Below are the code and all the weights of a small trained network. Each question names an input and a class and asks about switching units off, where a switched-off unit gives its printed mean instead of its output.

import numpy as np


def w(rows, s, z=0):
    codes = np.array(rows[::2]) - 128.0
    scale = np.full(codes.shape[1], s)
    scale[-1] = z or s
    return codes * scale


def f(y):
    return np.maximum(y, 0)


def log_softmax(a):
    a = a - a.max(-1, keepdims=True)
    return a - np.log(np.exp(a).sum(-1, keepdims=True))


def net(x, mask):
    res = np.array(x, float).reshape(1, 5) / 4 @ E
    y = f(res @ A[0][:, :-1].T + A[0][:, -1])
    res = res + np.where(mask, y, B[0][:, -1]) @ B[0][:, :-1]
    return log_softmax(res[-1] @ U[:, :-1].T + U[:, -1])


A, B = {}, {}
E = w([
[84,17,148,148],'x0',
[128,128,128,128],'x1',
[128,128,128,127],'x2',
[177,125,83,253],'x3',
[172,135,234,163],'x4',
],0.008)
A[0] = w([
[137,134,123,125,78],'neuron 0',
[143,247,117,118,111],'neuron 1',
[133,141,219,159,16],'neuron 2',
[131,125,174,139,73],'neuron 3',
[134,141,102,188,58],'neuron 4',
[134,112,104,117,53],'neuron 5',
[138,126,115,154,99],'neuron 6',
[139,148,202,152,30],'neuron 7',
[124,95,119,123,119],'neuron 8',
[145,169,131,127,92],'neuron 9',
[91,122,23,101,27],'neuron 10',
[145,126,102,162,77],'neuron 11',
[133,115,126,126,108],'neuron 12',
[113,85,25,99,40],'neuron 13',
[138,197,123,122,118],'neuron 14',
[130,95,148,59,82],'neuron 15',
[130,122,110,182,108],'neuron 16',
[144,146,227,155,54],'neuron 17',
[154,128,90,195,71],'neuron 18',
[116,120,49,103,65],'neuron 19',
[138,190,116,124,114],'neuron 20',
[158,135,122,127,2],'neuron 21',
[125,109,145,90,95],'neuron 22',
[115,69,140,135,119],'neuron 23',
[148,123,113,155,79],'neuron 24',
[149,132,115,146,89],'neuron 25',
[139,117,109,172,88],'neuron 26',
[114,128,90,114,53],'neuron 27',
[102,5,137,138,112],'neuron 28',
[106,1,147,134,105],'neuron 29',
[130,58,135,131,102],'neuron 30',
[117,116,93,118,47],'neuron 31',
[147,222,113,110,77],'neuron 32',
[154,120,214,145,47],'neuron 33',
[112,86,135,137,91],'neuron 34',
[113,143,130,150,124],'neuron 35',
[117,138,160,45,63],'neuron 36',
[121,130,118,157,86],'neuron 37',
[119,121,148,94,42],'neuron 38',
[137,112,100,200,92],'neuron 39',
[97,128,173,28,78],'neuron 40',
],0.016,0.003)
B[0] = w([
[120,135,124,125,132],'neuron 0',
[146,204,151,3,255],'neuron 1',
[132,84,14,159,207],'neuron 2',
[143,107,80,141,168],'neuron 3',
[120,110,203,172,187],'neuron 4',
[132,123,107,127,138],'neuron 5',
[110,126,153,154,157],'neuron 6',
[129,78,36,141,194],'neuron 7',
[152,137,133,98,154],'neuron 8',
[114,161,112,91,171],'neuron 9',
[141,55,10,150,215],'neuron 10',
[119,119,176,163,168],'neuron 11',
[117,140,120,127,134],'neuron 12',
[174,78,15,165,209],'neuron 13',
[117,174,131,58,202],'neuron 14',
[116,124,201,189,197],'neuron 15',
[108,120,187,171,183],'neuron 16',
[145,60,18,143,224],'neuron 17',
[103,115,209,199,207],'neuron 18',
[116,72,41,139,192],'neuron 19',
[131,176,131,69,195],'neuron 20',
[103,138,130,123,134],'neuron 21',
[118,118,175,155,169],'neuron 22',
[116,164,133,69,185],'neuron 23',
[129,116,166,153,159],'neuron 24',
[110,133,149,150,154],'neuron 25',
[111,118,181,166,174],'neuron 26',
[134,105,84,143,155],'neuron 27',
[148,206,150,12,241],'neuron 28',
[129,216,139,11,245],'neuron 29',
[126,180,126,80,184],'neuron 30',
[143,108,88,133,150],'neuron 31',
[127,189,142,28,228],'neuron 32',
[142,72,25,147,211],'neuron 33',
[134,157,132,91,165],'neuron 34',
[149,125,152,137,143],'neuron 35',
[109,120,217,210,218],'neuron 36',
[147,121,165,144,149],'neuron 37',
[128,119,164,171,160],'neuron 38',
[94,117,211,189,203],'neuron 39',
[114,103,244,240,249],'neuron 40',
],0.029,0.0083)
U = w([
[133,202,146,3,246],'0',
[93,89,234,212,68],'1',
[160,29,7,132,74],'2',
],0.0061,0.0014)

Each question gives the input, the list of numbers given to net, and the class t.
The units are the neurons (one row each of A and B). Each row of codes is followed by its name. A weight is (code - 128) times the scale printed after its matrix; where a second scale follows, it is the last column's (A, B and U).
mask holds one flag per neuron, in row order. A switched-off neuron (its flag False) gives its mean, the last column of its row in B, instead of its output. The means were averaged over made-up inputs and are rounded, as every weight is.
A unit's drop is (log p(t) with every unit on - log p(t) with that unit switched off) / (log p(t) with every unit on - log p(t) with every unit switched off).
The circuit of an input: a set's keep is (log p(t) with only the set's units on - log p(t) with every unit switched off) / (log p(t) with every unit on - log p(t) with every unit switched off). Starting from the 12 units with the biggest drops (on a tie, the unit counted first), units are removed one at a time, each time the one whose removal leaves the highest keep (on an exact tie, the one counted first), for as long as the keep stays at least 0.8.
circuit, biggest first: the units of the circuit, biggest drop first
unit that matters most: the unit with the biggest drop
top k neurons: the k neurons with the biggest drops, biggest first
drop when u is switched off: that unit's drop, to one decimal
input [-1,-7,0,-6,7], class 2: unit that matters most	neuron 17
input [1,-6,4,1,2], class 2: circuit, biggest first	[neuron 1; neuron 40]
input [-3,-5,-1,7,-8], class 2: top 2 neurons	[neuron 10; neuron 13]
input [-5,2,6,-7,-8], class 2: top 2 neurons	[neuron 10; neuron 13]
input [-5,-1,-8,6,4], class 1: top 3 neurons	[neuron 18; neuron 29; neuron 28]
input [2,3,7,5,-5], class 1: top 3 neurons	[neuron 39; neuron 18; neuron 17]
input [-7,-6,1,8,5], class 1: top 2 neurons	[neuron 18; neuron 39]
input [7,-6,1,-8,7], class 1: top 3 neurons	[neuron 40; neuron 36; neuron 15]
input [5,3,7,-6,-7], class 2: top 3 neurons	[neuron 13; neuron 10; neuron 19]
input [-3,3,-8,4,5], class 2: top 2 neurons	[neuron 40; neuron 17]
input [6,-5,5,3,-8], class 2: top 2 neurons	[neuron 13; neuron 10]
input [-5,-8,2,-4,6], class 2: drop when neuron 17 is switched off	0.6
input [1,-5,-2,-8,-6], class 1: drop when neuron 40 is switched off	0.2
input [2,7,1,-6,-5], class 1: circuit, biggest first	[neuron 40]
input [0,-2,6,4,1], class 1: drop when neuron 39 is switched off	0.0
